Below are the code and all the weights of a small trained network. Each question names an input and a class and asks about switching units off, where a switched-off unit gives its printed mean instead of its output.

import numpy as np


def w(rows, s, z=0):
    codes = np.array(rows[::2]) - 128.0
    scale = np.full(codes.shape[1], s)
    scale[-1] = z or s
    return codes * scale


def norm(h):
    return h / np.sqrt((h * h).mean(-1, keepdims=True) + 1e-5)


def f(y):
    return y / 2 * (1 + np.tanh(0.7978845608 * (y + 0.044715 * y**3)))


def log_softmax(a):
    a = a - a.max(-1, keepdims=True)
    return a - np.log(np.exp(a).sum(-1, keepdims=True))


def net(x, mask):
    res = np.array(x, float).reshape(1, 7) / 4 @ E
    u = 0
    for l in range(3):
        y = f(norm(res) @ A[l][:, :-1].T + A[l][:, -1])
        res = res + np.where(mask[u : u + 12], y, B[l][:, -1]) @ B[l][:, :-1]
        u += 12
    return log_softmax(norm(res)[-1] @ U[:, :-1].T + U[:, -1])


A, B = {}, {}
E = w([
[159,138,139,217,88,202,157,93,178,83,141,147],'x0',
[216,57,120,149,117,137,187,45,28,167,102,137],'x1',
[104,121,130,117,94,115,136,148,132,123,118,145],'x2',
[21,88,116,173,145,179,77,112,92,115,73,133],'x3',
[129,88,172,110,103,110,119,157,112,82,127,135],'x4',
[87,98,177,2,108,179,59,70,180,163,115,150],'x5',
[144,91,40,162,55,72,52,116,164,120,145,31],'x6',
],0.0052)
A[0] = w([
[130,127,123,87,169,61,120,167,80,184,79,69,48],'L0N0',
[110,87,132,156,151,156,77,151,132,106,55,80,56],'L0N1',
[152,154,109,89,44,93,187,122,77,142,149,154,156],'L0N2',
[129,125,142,255,41,153,150,118,174,98,150,185,61],'L0N3',
[131,124,112,142,51,118,101,112,147,101,135,107,76],'L0N4',
[188,70,82,106,123,106,160,107,110,150,105,156,8],'L0N5',
[83,114,138,173,164,154,113,118,76,139,104,186,14],'L0N6',
[92,87,133,138,126,88,126,133,68,184,132,120,229],'L0N7',
[132,108,146,176,113,212,152,87,175,128,181,138,191],'L0N8',
[165,95,132,100,80,110,187,65,105,151,146,98,237],'L0N9',
[116,90,155,51,122,147,87,56,176,144,162,106,85],'L0N10',
[117,111,112,112,144,131,144,145,140,138,70,127,4],'L0N11',
],0.0062,0.0018)
B[0] = w([
[102,127,193,141,131,2,119,70,160,47,27,127,190],'L0N0',
[30,132,51,85,106,201,138,113,99,120,182,118,154],'L0N1',
[161,172,154,168,121,141,160,108,129,183,165,70,189],'L0N2',
[113,149,160,75,173,108,125,60,101,78,85,65,255],'L0N3',
[197,146,96,168,173,124,51,89,162,137,122,140,161],'L0N4',
[25,101,171,172,87,152,86,207,103,207,121,83,171],'L0N5',
[112,150,55,119,96,162,105,74,150,159,250,207,186],'L0N6',
[124,164,145,199,95,211,96,76,154,102,106,151,194],'L0N7',
[104,137,199,86,86,86,127,121,112,45,84,120,220],'L0N8',
[199,147,156,143,148,131,43,177,145,171,137,114,238],'L0N9',
[126,114,42,105,52,175,219,166,202,148,79,173,218],'L0N10',
[155,66,157,202,170,125,122,80,88,54,112,177,112],'L0N11',
],0.0053,0.0038)
A[1] = w([
[98,113,167,151,176,170,199,187,109,171,223,201,4],'L1N0',
[171,30,50,199,80,72,113,136,177,101,204,88,96],'L1N1',
[67,112,92,110,162,2,82,121,68,184,101,187,56],'L1N2',
[80,82,155,68,181,52,113,151,140,102,82,123,154],'L1N3',
[16,92,47,143,164,183,115,109,53,93,144,111,38],'L1N4',
[157,110,186,187,64,165,152,76,60,128,56,156,108],'L1N5',
[180,163,182,130,130,126,143,175,163,114,160,241,114],'L1N6',
[93,151,124,185,140,63,169,98,48,114,191,101,106],'L1N7',
[157,160,81,231,130,105,161,227,71,68,110,111,92],'L1N8',
[113,202,120,87,148,131,94,228,170,100,208,110,60],'L1N9',
[108,124,70,191,196,92,176,149,69,63,151,142,49],'L1N10',
[182,56,106,144,67,139,149,85,42,165,119,115,168],'L1N11',
],0.0061,0.0026)
B[1] = w([
[134,169,77,123,192,75,137,164,56,65,107,154,175],'L1N0',
[93,182,25,68,188,70,104,159,100,96,59,178,209],'L1N1',
[126,131,233,138,115,130,138,26,134,72,102,93,172],'L1N2',
[150,133,141,218,135,190,133,49,123,162,107,88,198],'L1N3',
[166,166,160,136,1,183,121,65,95,116,201,185,236],'L1N4',
[108,118,145,161,185,151,92,94,161,131,161,74,252],'L1N5',
[130,130,62,124,175,116,102,131,56,148,134,133,212],'L1N6',
[111,74,178,74,112,139,144,111,180,112,107,180,204],'L1N7',
[76,34,137,40,43,157,161,176,215,176,78,167,234],'L1N8',
[126,71,167,241,153,158,71,169,153,182,231,83,204],'L1N9',
[55,58,152,75,63,138,193,151,155,178,99,136,187],'L1N10',
[72,97,131,184,191,190,62,205,162,186,118,147,227],'L1N11',
],0.0064,0.0037)
A[2] = w([
[174,83,104,77,122,167,147,113,147,163,132,174,62],'L2N0',
[80,155,147,150,139,129,119,180,230,54,177,76,44],'L2N1',
[168,116,128,77,127,195,94,48,193,100,111,114,135],'L2N2',
[113,136,30,124,73,103,25,83,116,76,98,149,106],'L2N3',
[231,163,158,104,99,68,117,140,145,143,157,126,96],'L2N4',
[254,121,156,113,137,65,191,185,170,144,196,86,33],'L2N5',
[129,55,119,53,113,173,176,144,196,138,111,137,2],'L2N6',
[178,171,157,88,107,62,156,154,154,158,201,79,34],'L2N7',
[187,115,107,156,131,171,163,127,182,49,102,109,99],'L2N8',
[87,144,177,116,210,152,204,144,57,58,98,181,211],'L2N9',
[143,180,172,168,87,150,155,128,189,41,164,132,96],'L2N10',
[104,111,175,64,153,118,118,54,181,129,52,78,217],'L2N11',
],0.0073,0.0023)
B[2] = w([
[36,89,83,124,126,117,110,181,195,123,112,140,158],'L2N0',
[150,82,160,166,165,148,104,175,122,163,111,105,191],'L2N1',
[143,87,158,148,95,57,161,138,132,118,136,137,234],'L2N2',
[152,187,103,74,190,137,147,134,78,138,169,145,213],'L2N3',
[119,169,155,147,89,176,158,74,71,62,184,150,173],'L2N4',
[65,96,129,108,97,195,109,59,137,85,156,180,200],'L2N5',
[108,111,82,98,67,121,138,162,187,149,78,172,189],'L2N6',
[81,130,127,126,93,165,139,2,78,104,127,154,168],'L2N7',
[98,118,147,172,138,79,180,142,93,110,44,107,146],'L2N8',
[180,170,60,106,142,79,105,157,125,127,106,80,239],'L2N9',
[129,123,161,170,120,137,135,60,126,158,142,115,183],'L2N10',
[152,125,163,163,139,84,203,168,119,87,96,95,254],'L2N11',
],0.0097,0.0057)
U = w([
[78,41,103,56,47,109,220,186,227,152,34,203,42],'0',
[85,150,157,104,78,212,115,16,69,73,203,200,176],'1',
[180,129,227,196,171,57,190,66,111,67,45,44,178],'2',
[198,201,56,48,215,64,97,165,72,145,104,129,232],'3',
[157,43,209,230,202,222,38,175,186,254,166,80,9],'4',
],0.0079,0.0016)

Each question gives the input, the list of numbers given to net, and the class t.
The units are the neurons (one row each of A and B). Each row of codes is followed by its name. A weight is (code - 128) times the scale printed after its matrix; where a second scale follows, it is the last column's (A, B and U).
mask holds one flag per neuron, layer by layer. A switched-off neuron (its flag False) gives its mean, the last column of its row in B, instead of its output. The means were averaged over made-up inputs and are rounded, as every weight is.
A unit's drop is (log p(t) with every unit on - log p(t) with that unit switched off) / (log p(t) with every unit on - log p(t) with every unit switched off).
The circuit of an input: a set's keep is (log p(t) with only the set's units on - log p(t) with every unit switched off) / (log p(t) with every unit on - log p(t) with every unit switched off). Starting from the 12 units with the biggest drops (on a tie, the unit counted first), units are removed one at a time, each time the one whose removal leaves the highest keep (on an exact tie, the one counted first), for as long as the keep stays at least 0.8.
units of the circuit, in order: the units of the circuit, biggest drop first
unit that matters most: the unit with the biggest drop
top k neurons: the k neurons with the biggest drops, biggest first
top k neurons in layer l: the k neurons of layer l with the biggest drops, biggest first
input [6,-8,-5,-1,5,-7,-6], class 4: units of the circuit, in order : (L2N1)
input [7,-1,2,8,0,-6,7], class 1: units of the circuit, in order : (L1N4 L0N1)
input [-6,-6,2,5,1,-2,-8], class 3: top 3 neurons : (L2N9 L1N0 L0N3)
input [6,8,2,-1,-6,6,0], class 4: top 3 neurons : (L1N11 L1N5 L0N5)
input [-4,-6,4,-4,-2,5,6], class 3: top 2 neurons : (L1N1 L0N10)
input [8,-3,-1,6,-1,7,8], class 2: top 3 neurons : (L1N8 L0N8 L2N2)
input [-3,-6,4,2,1,2,6], class 3: top 2 neurons : (L2N3 L1N1)
input [7,-6,-7,-3,-5,3,-5], class 2: top 3 neurons : (L0N8 L0N9 L1N11)
input [-6,-8,3,-7,0,4,-4], class 4: top 2 neurons : (L1N9 L2N1)
input [8,6,-4,2,-8,7,7], class 2: units of the circuit, in order : (L0N8 L2N11)
input [-3,-1,-5,-1,-2,-5,7], class 3: top 3 neurons : (L1N1 L2N3 L0N4)
input [5,-6,3,8,-1,6,6], class 1: top 2 neurons in layer 1 : (L1N4 L1N8)
input [3,4,-6,-5,4,0,6], class 3: top 2 neurons : (L1N1 L1N11)
input [5,-6,-8,-4,7,-4,-4], class 4: unit that matters most : L1N9
input [2,-8,6,4,-7,-7,-7], class 4: top 4 neurons : (L1N9 L2N1 L1N1 L0N10)
input [1,0,7,7,2,-6,-4], class 1: top 2 neurons in layer 0 : (L0N6 L0N1)
input [-8,-3,-4,-8,0,5,-4], class 1: top 2 neurons : (L0N3 L2N5)
input [-5,-5,-3,-2,7,-1,-2], class 2: top 2 neurons in layer 0 : (L0N0 L0N9)
input [6,7,-8,2,4,-5,4], class 4: top 4 neurons : (L1N11 L1N5 L0N0 L0N5)
input [-7,6,-6,-1,8,-7,4], class 0: unit that matters most : L1N8
input [6,-2,-3,5,8,-3,-7], class 3: top 3 neurons : (L2N9 L0N6 L0N0)
input [3,8,5,-6,6,2,2], class 4: top 2 neurons : (L1N11 L0N5)
input [-8,7,2,-1,-5,0,-2], class 2: top 3 neurons : (L0N0 L1N2 L2N11)
input [-8,1,-8,-8,-4,-2,3], class 1: top 3 neurons in layer 2 : (L2N5 L2N4 L2N7)
input [8,8,-2,4,0,7,3], class 2: top 2 neurons in layer 0 : (L0N8 L0N3)
input [-1,-5,-5,1,-3,-4,-2], class 4: top 2 neurons in layer 0 : (L0N10 L0N0)
input [1,-2,-7,7,-8,4,8], class 3: unit that matters most : L2N3
input [0,-3,-7,6,4,-6,1], class 0: top 2 neurons in layer 1 : (L1N10 L1N8)
input [7,-7,4,-7,6,5,7], class 1: top 2 neurons in layer 2 : (L2N4 L2N7)
input [-3,5,0,-8,-8,-2,-8], class 1: top 2 neurons in layer 0 : (L0N2 L0N9)
